Below are the code and all the weights of a small trained network. Each question names an input and a class and asks about switching units off, where a switched-off unit gives its printed mean instead of its output.

import numpy as np


def w(rows, s, z=0):
    codes = np.array(rows[::2]) - 128.0
    scale = np.full(codes.shape[1], s)
    scale[-1] = z or s
    return codes * scale


def norm(h):
    return h / np.sqrt((h * h).mean(-1, keepdims=True) + 1e-5)


def f(y):
    return np.maximum(y, 0)


def log_softmax(a):
    a = a - a.max(-1, keepdims=True)
    return a - np.log(np.exp(a).sum(-1, keepdims=True))


def net(x, mask):
    res = np.array(x, float).reshape(1, 5) / 4 @ E
    u = 0
    for l in range(2):
        y = f(norm(res) @ A[l][:, :-1].T + A[l][:, -1])
        res = res + np.where(mask[u : u + 4], y, B[l][:, -1]) @ B[l][:, :-1]
        u += 4
    return log_softmax(norm(res)[-1] @ U[:, :-1].T + U[:, -1])


A, B = {}, {}
E = w([
[87,118,120,81,36,3,178,90,131,135,117],'x0',
[122,109,44,103,85,119,195,89,165,79,162],'x1',
[122,167,110,81,38,118,119,151,164,170,148],'x2',
[95,102,187,66,158,130,131,119,157,184,77],'x3',
[36,94,144,163,179,136,42,98,161,122,116],'x4',
],0.0079)
A[0] = w([
[21,26,176,126,224,100,185,102,136,153,127,98],'L0N1',
[1,84,179,197,154,98,102,27,144,83,84,3],'L0N2',
[213,183,226,113,144,187,117,239,103,196,121,60],'L0N3',
[132,232,48,127,109,114,198,197,46,91,138,116],'L0N4',
],0.0069,0.0026)
B[0] = w([
[207,180,108,160,132,175,122,117,140,159,132,251],'L0N1',
[89,140,119,160,134,120,112,105,75,179,83,253],'L0N2',
[78,108,157,161,146,71,36,6,69,177,128,252],'L0N3',
[184,129,88,73,174,198,103,112,125,61,83,227],'L0N4',
],0.013,0.0059)
A[1] = w([
[115,113,162,139,143,161,59,118,124,144,111,77],'L1N1',
[134,96,143,134,112,101,153,43,57,62,178,2],'L1N2',
[132,2,193,210,187,163,168,168,83,52,143,61],'L1N3',
[98,96,119,86,126,143,93,58,147,149,148,173],'L1N4',
],0.0093,0.0048)
B[1] = w([
[147,175,104,150,102,181,102,97,87,108,87,245],'L1N1',
[103,138,92,191,230,170,102,98,147,153,89,164],'L1N2',
[82,147,186,79,150,117,203,253,177,171,156,153],'L1N3',
[97,128,159,156,154,77,126,203,135,172,141,254],'L1N4',
],0.012,0.007)
U = w([
[255,109,61,61,109,125,194,128,169,50,155,106],'0',
[59,128,191,103,86,68,151,255,200,174,201,254],'1',
[115,138,112,230,181,135,25,54,92,173,86,50],'2',
],0.01,0.00098)

Each question gives the input, the list of numbers given to net, and the class t.
The units are the neurons (one row each of A and B). Each row of codes is followed by its name. A weight is (code - 128) times the scale printed after its matrix; where a second scale follows, it is the last column's (A, B and U).
mask holds one flag per neuron, layer by layer. A switched-off neuron (its flag False) gives its mean, the last column of its row in B, instead of its output. The means were averaged over made-up inputs and are rounded, as every weight is.
A unit's drop is (log p(t) with every unit on - log p(t) with that unit switched off) / (log p(t) with every unit on - log p(t) with every unit switched off).
The circuit of an input: a set's keep is (log p(t) with only the set's units on - log p(t) with every unit switched off) / (log p(t) with every unit on - log p(t) with every unit switched off). Starting from all 8 units, units are removed one at a time, each time the one whose removal leaves the highest keep (on an exact tie, the one counted first), for as long as the keep stays at least 0.8.
units of the circuit, in order: the units of the circuit, biggest drop first
unit that matters most: the unit with the biggest drop
k most important neurons: the k neurons with the biggest drops, biggest first
k most important neurons of layer l: the k neurons of layer l with the biggest drops, biggest first
drop when u is switched off: that unit's drop, to one decimal
input [-7,0,-2,-6,4], class 1: unit that matters most => L1N3
input [-3,4,4,-5,4], class 0: units of the circuit, in order => (L0N3 L0N2)
input [7,3,-2,8,-5], class 0: 2 most important neurons => (L0N3 L1N4)
input [7,-3,-2,8,-3], class 1: units of the circuit, in order => (L1N1 L0N3)
input [6,7,-8,0,-5], class 0: 3 most important neurons => (L0N3 L0N2 L0N4)
input [-8,3,-5,-3,-1], class 1: units of the circuit, in order => (L1N3 L0N1)
input [5,8,4,0,7], class 1: 2 most important neurons of layer 1 => (L1N1 L1N4)
input [5,8,-5,0,-1], class 0: 4 most important neurons => (L0N3 L0N2 L0N4 L1N1)
input [-6,4,6,1,4], class 1: 2 most important neurons of layer 1 => (L1N4 L1N2)
input [-8,3,-7,-4,2], class 1: drop when L1N1 is switched off => 0.0
input [-3,8,-5,6,-6], class 0: drop when L0N3 is switched off => 0.6
input [-5,6,-1,-4,1], class 0: drop when L0N3 is switched off => 0.7
